Here is a tiny trained network, its code and every weight. The questions are about switching its units off for an input and a class, where a switched-off unit gives its printed mean instead of its output.

import numpy as np


def w(rows, s, z=0):
    codes = np.array(rows[::2]) - 128.0
    scale = np.full(codes.shape[1], s)
    scale[-1] = z or s
    return codes * scale


def norm(h):
    return h / np.sqrt((h * h).mean(-1, keepdims=True) + 1e-5)


def f(y):
    return np.maximum(y, 0)


def log_softmax(a):
    a = a - a.max(-1, keepdims=True)
    return a - np.log(np.exp(a).sum(-1, keepdims=True))


def net(x, mask):
    res = np.array(x, float).reshape(1, 7) / 4 @ E
    u = 0
    for l in range(3):
        y = f(norm(res) @ A[l][:, :-1].T + A[l][:, -1])
        res = res + np.where(mask[u : u + 6], y, B[l][:, -1]) @ B[l][:, :-1]
        u += 6
    return log_softmax(norm(res)[-1] @ U[:, :-1].T + U[:, -1])


A, B = {}, {}
E = w([
[122,120,133,120,129,133,133,137,129,134,122,133],'x0',
[128,112,128,122,136,128,118,113,129,145,123,113],'x1',
[109,120,121,189,113,104,169,222,84,161,190,52],'x2',
[125,130,138,137,133,95,124,139,125,109,120,131],'x3',
[200,138,159,152,8,73,132,141,120,159,104,150],'x4',
[141,203,234,174,172,172,156,106,159,153,85,107],'x5',
[128,126,125,127,129,127,123,127,132,130,119,118],'x6',
],0.014)
A[0] = w([
[86,123,117,104,236,147,131,105,116,67,129,129,164],'L0N0',
[117,73,33,58,68,91,116,100,123,96,123,185,133],'L0N1',
[102,51,19,67,162,110,121,151,126,52,172,132,118],'L0N2',
[109,140,90,69,211,164,109,66,173,39,91,204,252],'L0N3',
[161,121,144,65,98,140,110,39,141,76,46,228,154],'L0N4',
[84,124,107,122,250,167,135,161,102,77,156,99,151],'L0N5',
],0.015,0.0034)
B[0] = w([
[161,120,155,160,104,152,112,211,99,120,134,93,215],'L0N0',
[165,82,144,82,151,125,86,211,189,81,191,112,220],'L0N1',
[109,181,71,137,101,112,91,74,55,165,100,178,224],'L0N2',
[156,93,156,146,100,159,152,151,42,64,89,94,254],'L0N3',
[122,172,93,125,171,88,136,68,174,163,133,169,248],'L0N4',
[91,138,104,109,166,104,149,77,247,147,168,143,222],'L0N5',
],0.015,0.02)
A[1] = w([
[163,92,173,131,59,125,136,195,71,173,147,81,84],'L1N0',
[67,161,90,95,141,81,97,129,81,162,153,122,95],'L1N1',
[111,4,13,86,24,102,136,154,53,87,113,137,71],'L1N2',
[11,127,59,105,87,138,137,77,80,157,108,152,3],'L1N3',
[121,56,230,122,32,156,156,166,54,115,72,77,89],'L1N4',
[166,110,178,110,111,195,73,178,34,70,84,86,71],'L1N5',
],0.014,0.0026)
B[1] = w([
[150,52,121,88,241,190,172,152,91,120,92,93,198],'L1N0',
[162,112,95,182,57,186,97,72,143,115,100,172,187],'L1N1',
[72,152,183,60,6,56,98,119,64,116,167,132,247],'L1N2',
[135,117,70,201,109,126,140,134,113,126,139,169,167],'L1N3',
[171,118,80,253,103,156,123,53,167,75,112,152,206],'L1N4',
[130,36,127,107,141,153,191,181,113,216,111,96,225],'L1N5',
],0.014,0.013)
A[2] = w([
[147,91,197,133,58,167,147,180,41,110,90,80,114],'L2N0',
[93,136,63,20,72,63,4,147,60,88,175,181,74],'L2N1',
[99,111,5,133,128,116,98,126,36,113,144,139,160],'L2N2',
[100,40,135,50,99,144,95,151,41,103,171,119,191],'L2N3',
[153,13,19,71,97,71,106,151,122,91,184,156,247],'L2N4',
[107,112,103,124,227,134,186,157,113,139,130,131,93],'L2N5',
],0.017,0.0014)
B[2] = w([
[127,120,174,90,141,162,160,170,40,109,77,84,205],'L2N0',
[178,66,143,201,212,220,196,119,212,78,94,72,253],'L2N1',
[97,168,121,116,101,101,132,100,90,201,135,147,196],'L2N2',
[107,208,168,64,125,8,200,36,132,254,106,166,207],'L2N3',
[71,153,92,92,104,113,9,240,49,96,171,145,234],'L2N4',
[139,98,141,167,45,141,114,107,190,105,150,126,166],'L2N5',
],0.017,0.026)
U = w([
[91,132,123,57,114,99,144,164,17,156,109,106,223],'0',
[170,87,157,175,126,189,197,122,109,99,67,78,87],'1',
[145,141,93,73,181,89,54,179,185,75,163,155,168],'2',
[176,197,136,133,146,92,140,36,169,143,79,182,228],'3',
[58,166,34,151,89,123,79,116,121,154,179,159,68],'4',
[86,142,138,172,116,148,149,114,249,133,190,88,5],'5',
],0.016,0.0011)

Each question gives the input, the list of numbers given to net, and the class t.
The units are the neurons (one row each of A and B). Each row of codes is followed by its name. A weight is (code - 128) times the scale printed after its matrix; where a second scale follows, it is the last column's (A, B and U).
mask holds one flag per neuron, layer by layer. A switched-off neuron (its flag False) gives its mean, the last column of its row in B, instead of its output. The means were averaged over made-up inputs and are rounded, as every weight is.
A unit's drop is (log p(t) with every unit on - log p(t) with that unit switched off) / (log p(t) with every unit on - log p(t) with every unit switched off).
The circuit of an input: a set's keep is (log p(t) with only the set's units on - log p(t) with every unit switched off) / (log p(t) with every unit on - log p(t) with every unit switched off). Starting from the 12 units with the biggest drops (on a tie, the unit counted first), units are removed one at a time, each time the one whose removal leaves the highest keep (on an exact tie, the one counted first), for as long as the keep stays at least 0.8.
units of the circuit, in order: the units of the circuit, biggest drop first
most important unit: the unit with the biggest drop
top k neurons: the k neurons with the biggest drops, biggest first
k most important neurons of layer l: the k neurons of layer l with the biggest drops, biggest first
input [2,0,4,8,-8,0,0], class 4: units of the circuit, in order	L0N5, L2N1
input [3,-3,3,6,-4,5,-7], class 5: most important unit	L0N5
input [-3,-3,0,2,6,3,4], class 3: 2 most important neurons of layer 0	L0N0, L0N3
input [2,6,7,2,5,3,-4], class 1: 3 most important neurons of layer 0	L0N5, L0N4, L0N2
input [7,-4,0,3,8,-3,-7], class 2: 2 most important neurons of layer 0	L0N3, L0N0
input [-5,-2,3,2,-1,-8,-8], class 4: top 3 neurons	L0N2, L0N3, L2N4
input [6,8,0,5,4,-5,-1], class 2: top 2 neurons	L0N1, L0N3
input [-7,5,-2,-5,1,7,-4], class 3: top 4 neurons	L0N0, L2N4, L0N3, L2N1
input [-5,1,1,8,-8,-3,8], class 4: top 3 neurons	L0N5, L0N2, L1N3
input [-8,-3,-4,2,1,8,6], class 3: top 2 neurons	L0N4, L0N0
input [1,-4,3,-8,-7,1,5], class 5: top 3 neurons	L0N5, L2N4, L0N0
input [-3,3,-6,4,3,4,-5], class 3: top 3 neurons	L0N4, L2N4, L2N1
input [2,-1,0,-5,7,7,-1], class 3: top 3 neurons	L0N3, L0N0, L2N4
input [6,-6,0,-2,5,-6,-5], class 2: units of the circuit, in order	L0N1
input [3,-4,4,5,-1,8,5], class 5: top 2 neurons	L0N3, L0N2
input [-3,-2,-6,3,2,-6,2], class 2: top 3 neurons	L0N4, L0N1, L2N4
input [8,5,0,8,-7,2,7], class 1: top 3 neurons	L0N3, L0N0, L0N4
input [-3,4,-4,4,3,4,4], class 3: top 3 neurons	L2N4, L0N4, L2N1
input [1,6,2,-4,0,4,6], class 5: 3 most important neurons of layer 2	L2N4, L2N0, L2N3
input [4,8,2,8,-2,-6,7], class 4: 2 most important neurons of layer 0	L0N2, L0N3
input [5,2,-5,1,2,4,3], class 3: most important unit	L0N4
input [7,6,-6,2,1,0,-7], class 2: 2 most important neurons of layer 0	L0N4, L0N1
input [1,7,8,4,0,4,3], class 5: 2 most important neurons of layer 0	L0N3, L0N2
